Below is a small trained network, with its code and all its weights. Each question gives an input and a class and asks what happens when units are switched off, that is, made to give their printed mean instead of their output.

import numpy as np


def w(rows, s, z=0):
    codes = np.array(rows[::2]) - 128.0
    scale = np.full(codes.shape[1], s)
    scale[-1] = z or s
    return codes * scale


def f(y):
    return np.maximum(y, 0)


def log_softmax(a):
    a = a - a.max(-1, keepdims=True)
    return a - np.log(np.exp(a).sum(-1, keepdims=True))


def net(x, mask):
    res = np.array(x, float).reshape(1, 5) / 4 @ E
    y = f(res @ A[0][:, :-1].T + A[0][:, -1])
    res = res + np.where(mask, y, B[0][:, -1]) @ B[0][:, :-1]
    return log_softmax(res[-1] @ U[:, :-1].T + U[:, -1])


A, B = {}, {}
E = w([
[165,131,158,79,135,140,144,174,83,152],'x0',
[166,23,181,193,212,177,113,38,214,69],'x1',
[156,1,149,167,132,151,190,57,18,158],'x2',
[199,167,67,64,164,28,239,150,132,133],'x3',
[69,120,56,163,129,146,112,60,93,210],'x4',
],0.0069)
A[0] = w([
[209,155,82,156,179,54,171,56,161,142,253],'N1',
[68,195,34,132,117,163,27,159,145,164,252],'N2',
[178,183,176,23,107,87,105,198,146,2,206],'N3',
[207,120,137,112,184,52,142,137,170,100,228],'N4',
[110,117,230,126,135,188,42,83,179,126,236],'N5',
[190,123,102,77,75,101,160,176,75,123,178],'N6',
],0.0058,0.0025)
B[0] = w([
[59,99,70,65,1,125,199,100,123,120,220],'N1',
[99,63,56,123,74,99,231,93,121,156,222],'N2',
[143,188,166,177,50,166,222,245,227,129,254],'N3',
[88,124,73,121,88,106,209,137,117,118,215],'N4',
[81,92,79,204,129,186,100,103,175,91,226],'N5',
[170,192,136,143,96,44,148,136,85,193,204],'N6',
],0.0072,0.0078)
U = w([
[16,114,4,106,89,44,186,10,111,196,253],'0',
[107,3,152,229,164,205,58,29,179,27,240],'1',
[169,180,153,130,85,93,151,174,221,43,14],'2',
[166,155,220,90,159,45,106,147,20,203,6],'3',
[165,172,128,105,243,106,35,102,72,90,4],'4',
],0.0054,0.0025)

Each question gives the input, the list of numbers given to net, and the class t.
The units are the neurons (one row each of A and B). Each row of codes is followed by its name. A weight is (code - 128) times the scale printed after its matrix; where a second scale follows, it is the last column's (A, B and U).
mask holds one flag per neuron, in row order. A switched-off neuron (its flag False) gives its mean, the last column of its row in B, instead of its output. The means were averaged over made-up inputs and are rounded, as every weight is.
A unit's drop is (log p(t) with every unit on - log p(t) with that unit switched off) / (log p(t) with every unit on - log p(t) with every unit switched off).
The circuit of an input: a set's keep is (log p(t) with only the set's units on - log p(t) with every unit switched off) / (log p(t) with every unit on - log p(t) with every unit switched off). Starting from all 6 units, units are removed one at a time, each time the one whose removal leaves the highest keep (on an exact tie, the one counted first), for as long as the keep stays at least 0.8.
circuit, biggest first: the units of the circuit, biggest drop first
most important unit: the unit with the biggest drop
top k neurons: the k neurons with the biggest drops, biggest first
drop when u is switched off: that unit's drop, to one decimal
input [6,-4,1,7,1], class 3: most important unit => N2
input [3,2,3,-1,1], class 1: circuit, biggest first => (N6; N2; N4)
input [8,-8,6,-5,1], class 3: circuit, biggest first => (N1; N5; N4)
input [2,-8,6,-8,-4], class 3: circuit, biggest first => (N1; N4; N5)
input [6,0,4,1,2], class 3: circuit, biggest first => (N2; N5; N4)
input [7,-7,1,-6,-2], class 3: circuit, biggest first => (N1; N5)
input [3,7,4,5,-5], class 0: top 2 neurons => (N1; N4)
input [6,-3,0,-6,-2], class 1: top 4 neurons => (N1; N4; N5; N6)
input [5,0,-4,-8,-3], class 1: top 2 neurons => (N5; N6)
input [2,-6,0,-3,-3], class 3: drop when N5 is switched off => 0.4
input [0,2,5,-2,4], class 1: drop when N4 is switched off => 0.1
input [2,-7,6,-7,-5], class 3: drop when N1 is switched off => 0.2
